Below is a small trained network, with its code and all its weights. Each question gives an input and a class and asks what happens when units are switched off, that is, made to give their printed mean instead of their output.

import numpy as np


def w(rows, s, z=0):
    codes = np.array(rows[::2]) - 128.0
    scale = np.full(codes.shape[1], s)
    scale[-1] = z or s
    return codes * scale


def norm(h):
    return h / np.sqrt((h * h).mean(-1, keepdims=True) + 1e-5)


def f(y):
    return np.maximum(y, 0)


def log_softmax(a):
    a = a - a.max(-1, keepdims=True)
    return a - np.log(np.exp(a).sum(-1, keepdims=True))


def net(x, mask):
    res = np.array(x, float).reshape(1, 6) / 4 @ E
    u = 0
    for l in range(2):
        y = f(norm(res) @ A[l][:, :-1].T + A[l][:, -1])
        res = res + np.where(mask[u : u + 7], y, B[l][:, -1]) @ B[l][:, :-1]
        u += 7
    return log_softmax(norm(res)[-1] @ U[:, :-1].T + U[:, -1])


A, B = {}, {}
E = w([
[209,123,231,120,91,149,87,100,177],'x0',
[179,99,220,124,151,158,112,184,134],'x1',
[173,53,137,173,106,119,156,5,179],'x2',
[133,128,108,115,128,167,29,106,89],'x3',
[217,130,117,230,54,64,105,33,116],'x4',
[76,108,102,37,193,130,136,139,178],'x5',
],0.0019)
A[0] = w([
[75,150,137,120,174,151,189,217,97,41],'0.n1',
[220,110,224,188,106,145,114,73,176,7],'0.n2',
[215,141,188,125,65,173,13,59,129,64],'0.n3',
[172,114,212,121,128,158,110,210,137,111],'0.n4',
[144,107,110,166,164,168,81,124,61,91],'0.n5',
[94,176,25,138,156,95,62,167,35,92],'0.n6',
[94,2,60,246,193,170,193,97,53,72],'0.n7',
],0.002,0.0021)
B[0] = w([
[113,97,29,171,82,82,135,117,134,218],'0.n1',
[161,25,152,205,99,75,211,194,120,216],'0.n2',
[5,85,38,155,134,53,220,164,139,245],'0.n3',
[45,118,82,95,158,166,105,29,83,227],'0.n4',
[126,117,132,138,80,114,79,103,163,164],'0.n5',
[182,84,207,183,118,53,199,164,212,250],'0.n6',
[76,247,90,98,48,127,48,76,170,228],'0.n7',
],0.0021,0.0013)
A[1] = w([
[172,162,184,124,102,136,48,210,96,151],'1.n1',
[111,132,44,109,121,96,126,34,155,21],'1.n2',
[148,130,167,66,175,190,43,158,129,4],'1.n3',
[142,113,161,102,132,188,1,144,96,73],'1.n4',
[147,75,152,57,191,115,146,108,206,24],'1.n5',
[87,134,119,34,188,160,117,164,130,63],'1.n6',
[106,88,137,67,166,111,103,160,165,163],'1.n7',
],0.0038,0.002)
B[1] = w([
[86,128,80,108,128,143,102,7,164,214],'1.n1',
[55,156,82,145,94,197,19,68,83,227],'1.n2',
[199,176,172,114,181,83,51,134,28,182],'1.n3',
[157,216,141,120,129,111,55,24,112,183],'1.n4',
[102,254,136,139,52,106,200,119,159,202],'1.n5',
[156,4,133,171,166,154,127,188,111,254],'1.n6',
[124,151,167,65,153,192,155,152,157,243],'1.n7',
],0.0038,0.0023)
U = w([
[87,145,53,159,82,123,71,35,108,182],'0',
[121,164,176,86,106,136,220,129,200,145],'1',
[239,56,176,195,82,72,152,101,147,155],'2',
[159,77,157,130,136,135,129,142,102,3],'3',
[123,180,86,160,117,45,179,231,81,69],'4',
[70,88,94,73,192,172,166,254,115,170],'5',
[176,156,202,49,199,168,51,125,93,134],'6',
[187,110,119,115,131,106,130,177,122,10],'7',
],0.0092,0.0058)

Each question gives the input, the list of numbers given to net, and the class t.
The units are the neurons (one row each of A and B). Each row of codes is followed by its name. A weight is (code - 128) times the scale printed after its matrix; where a second scale follows, it is the last column's (A, B and U).
mask holds one flag per neuron, layer by layer. A switched-off neuron (its flag False) gives its mean, the last column of its row in B, instead of its output. The means were averaged over made-up inputs and are rounded, as every weight is.
A unit's drop is (log p(t) with every unit on - log p(t) with that unit switched off) / (log p(t) with every unit on - log p(t) with every unit switched off).
most important unit: the unit with the biggest drop
k most important neurons: the k neurons with the biggest drops, biggest first
k most important neurons of layer l: the k neurons of layer l with the biggest drops, biggest first
drop of u: that unit's drop, to one decimal
input [4,5,4,8,-2,-3], class 0: most important unit	1.n4
input [3,-5,3,5,-5,4], class 6: 3 most important neurons	1.n3, 0.n3, 1.n4
input [-4,6,-7,5,-7,-5], class 6: 3 most important neurons of layer 1	1.n4, 1.n3, 1.n1
input [1,4,-8,-7,5,-8], class 0: 2 most important neurons	1.n1, 1.n6
input [8,8,1,-2,6,8], class 1: 2 most important neurons	1.n5, 1.n6
input [-2,-1,3,8,-7,2], class 6: 2 most important neurons of layer 0	0.n3, 0.n2
input [-3,5,-6,2,-2,-3], class 6: 4 most important neurons of layer 1	1.n4, 1.n1, 1.n3, 1.n2
input [-1,5,0,7,-8,5], class 6: 3 most important neurons	1.n3, 1.n4, 0.n3
input [3,5,1,7,2,-5], class 0: 3 most important neurons of layer 1	1.n1, 1.n6, 1.n4
input [1,2,-4,6,-5,5], class 6: 2 most important neurons	1.n3, 1.n4
input [6,2,-3,0,-2,-8], class 0: drop of 0.n5	0.0
input [-3,-6,-3,7,-4,-2], class 5: drop of 1.n2	0.1
input [-7,8,5,-3,0,2], class 1: drop of 1.n5	0.2
input [5,7,5,7,2,5], class 1: drop of 1.n2	0.2
